[ 0.40 -1.44 -2.80  0.28 -0.28  0.48  0.86 -0.42  1.04 -1.40  0.59 -2.70
  1.32 -1.23  0.19  0.88  2.72 -7.10 -0.67  0.53  0.14 -0.09 -1.78 -0.09
 -1.13  1.83  0.53 -0.23 -0.10 -2.63] | K
[ 1.33 -3.52 -2.70 -1.08 -0.75 -0.82 -0.57  0.01  0.21 -0.79 -2.06 -0.15
  0.80  1.35  1.24  0.86  0.21  0.76 -2.91  1.18  0.82  1.22  1.14 -0.28
  0.82  0.10 -1.41  0.24  1.25 -0.07] | R
[ 0.02 -2.81 -1.40 -2.99  0.64 -0.91  2.19  1.56 -1.03 -6.03  3.06 -0.24
  1.30 -1.50  4.83 -0.62 -3.65 -0.99 -0.24  0.03 -1.04  4.65  1.21  0.91
 -0.56  0.72  2.03  1.08 -2.82  1.25] | K
[ 2.32 -1.85  0.36 -0.79  0.92 -0.95 -0.89 -1.24  0.87  1.15 -1.11 -0.20
  0.53  1.06 -3.03 -1.63 -0.48 -0.46  1.00  0.14  0.20 -0.38 -1.91  0.65
  3.28  0.63 -0.51  1.41 -1.12  0.15] | P
[ 1.19 -0.54 -0.40  0.26  0.35 -1.95 -0.70  1.22  0.01  0.67 -0.75 -1.13
 -0.42  3.49 -0.01 -1.92 -1.56 -0.13 -0.11  0.01  0.60  0.11 -0.32  0.24
  3.24 -0.63 -1.34 -0.41 -1.04 -0.45] | P
[ 1.29 -4.38 -1.20  0.08  0.20  0.10  0.37  1.07 -0.22 -0.22 -0.95 -0.26
  0.36  1.56  4.63 -0.31 -2.14 -0.68 -1.08  0.39 -0.04  1.65  0.62 -1.49
  0.97  0.95 -1.45  1.11 -0.57 -0.14] | R
[ 3.47 -5.63 -1.49 -3.95  1.56 -1.06  3.01 -0.58 -0.06 -0.84  0.56 -0.49
  0.45  3.87  5.19 -1.48 -6.01 -0.15 -1.86  0.44  0.17  5.00  0.13 -1.26
  2.24 -2.81  0.63  0.97 -1.71  1.31] | R
[ 2.74 -3.33  0.63 -0.75 -0.39 -0.28 -0.84  0.69 -0.80 -0.04 -0.24 -0.64
  0.16  3.98  2.07  0.53 -2.12  0.60 -1.81  0.88  1.98  1.94  1.03 -0.18
  1.36 -0.69 -0.40  0.48  0.78  0.82] | R
[ 1.29 -1.49  2.66  0.65  0.24 -0.68 -0.96 -0.11 -0.17  1.20 -3.27  1.34
 -0.37  2.39 -2.64 -0.47  0.56 -0.43  1.13  0.19  0.10 -0.82 -3.27 -0.48
  2.72 -0.26 -1.27  0.50 -0.14  0.13] | P
[-0.86 -2.10 -2.42 -1.24  0.41 -0.08  0.29 -1.49 -0.03 -2.70  2.04 -0.73
  1.92 -1.16  2.15  0.41 -2.94 -0.26 -2.24 -0.91 -0.48  2.61 -0.97  0.68
 -0.40  1.85  0.93  0.22 -1.69  0.30] | K
[-0.86  0.29 -1.10 -1.54 -0.82 -0.88  1.53 -0.58  1.37 -4.63  1.04  0.32
  2.08 -0.98 -0.29  2.19 -0.30 -0.53  0.27  0.39 -0.39  1.66 -1.42  1.81
 -1.12  2.07 -1.23 -1.83  0.37  0.75] | K
[ 0.26 -2.66  0.71  0.68  0.25 -1.89 -3.61  0.18 -0.56  1.22 -8.09  0.01
 -1.45  1.81 -3.94 -0.33  1.59 -0.03 -0.53  0.15  0.51 -1.63 -0.94 -0.58
  1.59  1.68 -2.26  0.53 -0.53 -0.30] | P
[ 1.11 -4.99 -4.33 -1.69  2.38  0.26  2.84 -1.04  0.54 -3.56  6.20 -1.08
  2.11  6.15  4.72 -1.56 -1.23  1.61 -2.52  0.68  0.02  2.65  1.95 -1.90
  3.72 -5.25  1.75  2.03 -0.70 -4.71] | J
[ 0.38 -0.23  0.56  0.57  0.47 -0.55  0.13  0.47 -0.82  1.26 -2.94 -1.62
 -1.28  1.71 -2.26 -1.77  0.50 -0.39 -0.01  0.02  0.74 -1.02 -0.70 -1.15
  1.72 -0.20 -3.14 -0.09  1.22 -0.07] | P
[ 0.45 -2.79  0.51 -0.14 -0.10  0.08  5.44  0.78  0.67  0.92 -1.85 -0.19
  0.70  0.56  0.96  0.53 -1.58  0.68 -1.10  0.09 -0.02 -1.93  1.12 -0.93
 -0.92  1.56  2.57 -0.04  1.46  0.31] | R
[ 1.00 -2.74 -0.44 -3.23  0.64  0.05  1.07 -0.10  0.32 -3.38  1.94 -0.62
  2.98 -2.09  1.99  2.15 -1.34 -0.95 -0.25  0.14 -0.98  2.00 -0.59  0.71
  0.62  2.93 -0.30 -0.70  1.82  0.19] | K
[-2.12 -1.12 -3.11  0.92 -0.25  1.49  1.89 -1.04  1.95  1.60  0.87  0.57
  1.24 -0.36 -0.74  1.48  4.03  1.03  1.97 -0.45  1.27 -1.97 -2.62 -1.00
  1.03 -2.14  0.53  0.15  2.93  0.31] | J
[ 0.69 -2.27  1.08  0.76 -0.14 -0.87  0.29 -0.97 -0.98  0.37 -0.45  0.10
  0.26  1.34 -1.59  0.92 -0.82  0.77 -2.32  3.21  0.27 -1.17  0.04 -1.11
  0.71 -1.16 -1.86 -0.80  1.12  0.53] | R
[ 0.84 -1.16  0.05  1.02  0.45  1.53 -1.11  0.49 -0.26  1.64 -1.55 -0.74
 -1.92  2.72  0.84 -1.70 -0.70  0.16 -0.66 -1.14  1.22 -0.63  0.86 -1.61
  1.93 -0.22 -0.12  0.95  0.11 -0.77] | P
[-0.13 -3.07 -5.07 -1.71  0.13 -0.11  2.53 -0.60 -0.07  0.66  4.05 -0.66
 -1.45  4.70  2.55 -0.77 -0.47  1.75 -1.93  1.13  0.81  2.42  2.98 -0.52
  3.03 -4.38  1.72  1.33  0.48 -0.50] | J
[ 0.50 -2.53  1.03  0.89 -2.15  0.64 -0.47  0.58 -0.47  0.94 -1.89  0.71
  0.11 -0.47 -1.44  0.92  0.51  0.79 -0.48  0.57 -0.49 -2.05 -2.14 -0.79
 -1.07  0.53 -2.02 -1.54  2.68  1.32] | R
[-0.25 -2.93 -3.39 -1.01  1.61  0.97  1.06  2.98 -0.09 -0.72  3.06  3.46
  1.50  2.55  1.56 -1.28 -3.33  0.85  0.44  0.00 -0.17  2.84  1.77 -2.10
  2.12 -3.08  1.50  0.72  0.38 -0.88] | J
[ 0.31 -0.07 -1.40  1.03 -0.97 -2.03 -2.03  0.41 -0.05  2.53 -2.85 -0.99
 -0.33  0.87 -2.68 -3.83 -1.63 -1.28  0.25 -0.02 -0.73 -0.41 -0.14  0.22
  2.20  0.08 -0.92  0.96 -0.55 -0.02] | P
[-0.58  0.81 -2.45  0.64  0.65 -1.15  1.08 -1.27  0.71 -1.15  4.15 -0.41
  1.09  2.88 -0.51 -0.57  1.34  1.34 -1.84  0.95  0.14 -1.19 -1.87 -1.70
  0.85 -2.56  1.54  0.35  1.14  0.62] | J
[-0.40 -0.89  0.00  0.77 -0.14 -1.03 -1.67 -0.37  0.51  1.82 -2.26 -0.06
 -0.88  2.52 -4.97  0.21  0.23  1.00  1.19 -0.30  0.70 -1.62 -0.98 -0.65
  0.67  2.51 -2.18  0.53 -0.10 -0.03] | P
[-0.18 -0.79 -2.12  1.08  0.78 -0.07  0.28  0.40  1.21  0.68  2.44 -0.88
  1.10  2.08  0.15  0.14  0.85  1.31 -1.30 -1.70  1.65 -0.32  0.04 -1.76
 -0.55 -2.57 -0.54  1.07  2.41 -0.02] | J
[-0.83 -1.22  0.69  0.29  0.17  0.65 -2.45  0.22 -0.93  2.19 -4.15 -0.10
 -2.29  0.62 -2.60 -0.74 -1.86 -0.95  2.10 -1.44 -0.51 -0.31 -0.07  0.50
  2.87  0.81 -0.19  1.12 -1.91  0.51] | P
[ 1.95 -5.13 -0.55 -1.50 -0.40  0.65  0.72 -0.16 -0.79  0.27 -0.79 -0.75
 -0.61 -1.54  3.02 -0.18 -1.62  0.20 -0.81 -1.31  1.61  2.03  2.71 -0.31
 -0.24  0.81  0.26  0.74  0.95 -0.04] | R
[ 0.73 -2.99 -1.16 -3.02 -0.72  1.25  1.20  0.28  0.06 -4.85  2.41  2.08
  1.47 -1.97  3.57 -1.42 -2.25 -0.02 -0.30 -0.42 -0.95  5.06  0.54  0.11
 -2.00  1.49  1.29 -0.11 -0.59  0.41] | K
[ 1.88 -3.08 -0.56 -2.14 -0.85  0.56  0.02 -0.99 -0.44 -4.24  2.17  0.84
  0.98 -1.68  3.34  0.23 -1.15 -0.09  1.71  0.57 -0.35  2.13 -0.11  0.56
 -1.18  1.86  0.21 -0.52 -1.13  1.92] | K
[ 1.70 -3.64  0.66 -5.63 -0.35 -0.43  1.41  0.39 -0.94 -5.60  1.76  0.06
  1.95  2.29  4.66 -2.34 -3.76 -0.48  1.04  0.40 -0.94  4.61 -0.49  0.29
  0.47  0.90  0.15 -0.64 -1.95 -0.31] | K
[ 1.75 -3.61  0.63 -1.64  1.28 -1.59  0.34  0.33 -2.16  0.87 -1.73 -0.62
 -0.75  4.42  0.25 -3.36 -3.61 -0.04  0.14 -0.11  0.48  2.20  0.38  0.22
  4.13 -0.23 -0.44  2.40 -3.46 -1.28] | P
[ 2.99 -3.22 -0.99  2.92 -1.19  0.02 -0.31  0.06 -0.23 -0.60 -2.63  0.58
  0.02  0.73 -0.33  1.75  0.32  0.24 -2.46 -0.70  0.52  1.28 -0.48 -0.15
 -0.27  0.16 -0.78  0.69  0.97  0.18] | R
[ 0.46 -4.57 -0.69 -3.35  0.48  0.68  1.05 -0.16 -0.85 -3.26  2.36  0.65
  2.43 -1.69  3.24  0.29 -0.45  0.21 -0.99  0.46 -0.24  2.72  0.40  0.16
  2.02  0.08  0.96  0.58 -1.42  1.05] | K
[-0.54 -1.76 -2.41  1.52  0.98  1.25  0.38 -1.52  0.24 -0.87  2.71 -0.48
  0.84  3.30  1.19 -2.33  1.27  2.09 -0.82 -0.64  0.20 -0.11 -0.48 -2.33
  0.96 -2.34  0.80  2.74  4.62  0.59] | J
